Below are the code and all the weights of a small trained network. Each question names an input and a class and asks about switching units off, where a switched-off unit gives its printed mean instead of its output.

import numpy as np


def w(rows, s, z=0):
    codes = np.array(rows[::2]) - 128.0
    scale = np.full(codes.shape[1], s)
    scale[-1] = z or s
    return codes * scale


def f(y):
    return np.maximum(y, 0)


def log_softmax(a):
    a = a - a.max(-1, keepdims=True)
    return a - np.log(np.exp(a).sum(-1, keepdims=True))


def net(x, mask):
    res = np.array(x, float).reshape(1, 3) / 4 @ E
    y = f(res @ A[0][:, :-1].T + A[0][:, -1])
    res = res + np.where(mask, y, B[0][:, -1]) @ B[0][:, :-1]
    return log_softmax(res[-1] @ U[:, :-1].T + U[:, -1])


A, B = {}, {}
E = w([
[72,225,96,72,161,247,149,114,164,129,139,83],'x0',
[93,1,224,50,66,199,131,205,83,128,53,59],'x1',
[155,138,77,109,182,133,205,246,172,127,133,70],'x2',
],0.0096)
A[0] = w([
[205,54,113,138,142,59,171,230,133,127,107,102,166],'N0',
[117,185,66,112,177,173,151,150,178,124,150,105,4],'N1',
[119,46,213,92,65,156,97,94,70,132,86,116,183],'N2',
[109,118,121,129,136,121,125,134,122,131,147,134,48],'N3',
[171,79,115,135,151,110,161,189,118,114,127,82,96],'N4',
[77,155,129,79,130,183,129,116,142,114,102,103,95],'N5',
[141,114,107,131,130,147,112,129,125,142,142,129,63],'N6',
[117,70,159,147,122,100,146,182,121,117,119,96,73],'N7',
[122,134,111,136,169,167,179,120,164,101,139,128,17],'N8',
[171,185,56,250,165,45,120,75,147,141,199,214,63],'N9',
[162,107,135,136,149,135,134,142,119,121,132,125,67],'N10',
[120,227,29,126,181,115,146,118,190,145,178,116,231],'N11',
[125,120,131,115,117,122,140,130,123,145,157,128,46],'N12',
[147,121,142,201,97,22,75,55,114,117,132,226,193],'N13',
[138,96,142,107,144,155,144,211,105,132,104,52,243],'N14',
[141,223,36,126,206,152,163,119,165,134,172,130,131],'N15',
],0.011,0.0032)
B[0] = w([
[126,166,114,150,143,33,144,183,177,148,108,147,200],'N0',
[130,133,171,200,172,147,87,152,115,131,148,83,180],'N1',
[85,101,145,146,61,179,91,188,111,177,82,127,223],'N2',
[131,126,112,137,127,124,125,127,123,130,130,126,128],'N3',
[135,142,110,136,118,95,135,155,172,129,129,130,170],'N4',
[136,106,119,96,120,168,142,127,124,126,138,94,175],'N5',
[124,123,142,116,123,126,131,133,136,136,148,133,128],'N6',
[127,145,115,146,93,120,117,158,167,149,106,146,171],'N7',
[138,126,169,155,151,128,73,128,109,132,129,109,151],'N8',
[166,125,83,7,153,79,208,71,120,63,151,162,253],'N9',
[113,131,122,127,136,115,124,138,129,121,126,125,136],'N10',
[147,150,142,139,216,148,122,102,130,115,147,73,223],'N11',
[136,136,129,136,134,135,127,137,133,138,134,127,128],'N12',
[168,93,152,181,156,63,94,69,74,139,146,223,234],'N13',
[120,157,83,102,118,128,168,162,154,113,122,144,202],'N14',
[137,154,140,177,219,141,110,121,137,136,146,81,214],'N15',
],0.013,0.022)
U = w([
[137,192,113,149,199,159,145,126,155,106,176,20,194],'0',
[94,132,98,132,77,74,144,201,184,155,95,148,234],'1',
[149,79,152,145,122,68,96,85,66,129,149,193,69],'2',
[69,107,120,51,62,254,135,149,122,140,108,88,150],'3',
[98,83,201,215,87,143,33,117,73,173,112,165,93],'4',
[167,147,96,64,184,57,178,40,115,75,188,156,89],'5',
[103,109,149,123,72,89,163,116,127,61,204,109,1],'6',
],0.0099,0.0048)

Each question gives the input, the list of numbers given to net, and the class t.
The units are the neurons (one row each of A and B). Each row of codes is followed by its name. A weight is (code - 128) times the scale printed after its matrix; where a second scale follows, it is the last column's (A, B and U).
mask holds one flag per neuron, in row order. A switched-off neuron (its flag False) gives its mean, the last column of its row in B, instead of its output. The means were averaged over made-up inputs and are rounded, as every weight is.
A unit's drop is (log p(t) with every unit on - log p(t) with that unit switched off) / (log p(t) with every unit on - log p(t) with every unit switched off).
The circuit of an input: a set's keep is (log p(t) with only the set's units on - log p(t) with every unit switched off) / (log p(t) with every unit on - log p(t) with every unit switched off). Starting from the 12 units with the biggest drops (on a tie, the unit counted first), units are removed one at a time, each time the one whose removal leaves the highest keep (on an exact tie, the one counted first), for as long as the keep stays at least 0.8.
units of the circuit, in order: the units of the circuit, biggest drop first
unit that matters most: the unit with the biggest drop
top k neurons: the k neurons with the biggest drops, biggest first
drop of u: that unit's drop, to one decimal
input [-1,8,-4], class 3: units of the circuit, in order : (N13)
input [-7,3,-1], class 1: units of the circuit, in order : (N0 N7)
input [4,-1,-8], class 2: units of the circuit, in order : (N9 N15)
input [8,-8,-4], class 0: top 3 neurons : (N15 N11 N1)
input [-7,1,-8], class 4: top 2 neurons : (N2 N9)
input [2,4,-7], class 4: top 2 neurons : (N9 N14)
input [0,0,4], class 0: top 2 neurons : (N9 N2)
input [-4,1,-5], class 4: top 2 neurons : (N9 N2)
input [-5,8,-5], class 4: top 2 neurons : (N2 N9)
input [1,3,0], class 3: top 2 neurons : (N13 N0)
input [0,-2,-7], class 2: top 3 neurons : (N13 N11 N14)
input [-6,8,-3], class 1: drop of N10 : 0.0
input [5,4,-7], class 3: drop of N13 : 0.4
input [-1,0,-4], class 2: drop of N13 : 0.2
input [-1,-2,-8], class 2: unit that matters most : N13
input [5,4,-5], class 3: drop of N13 : 0.1
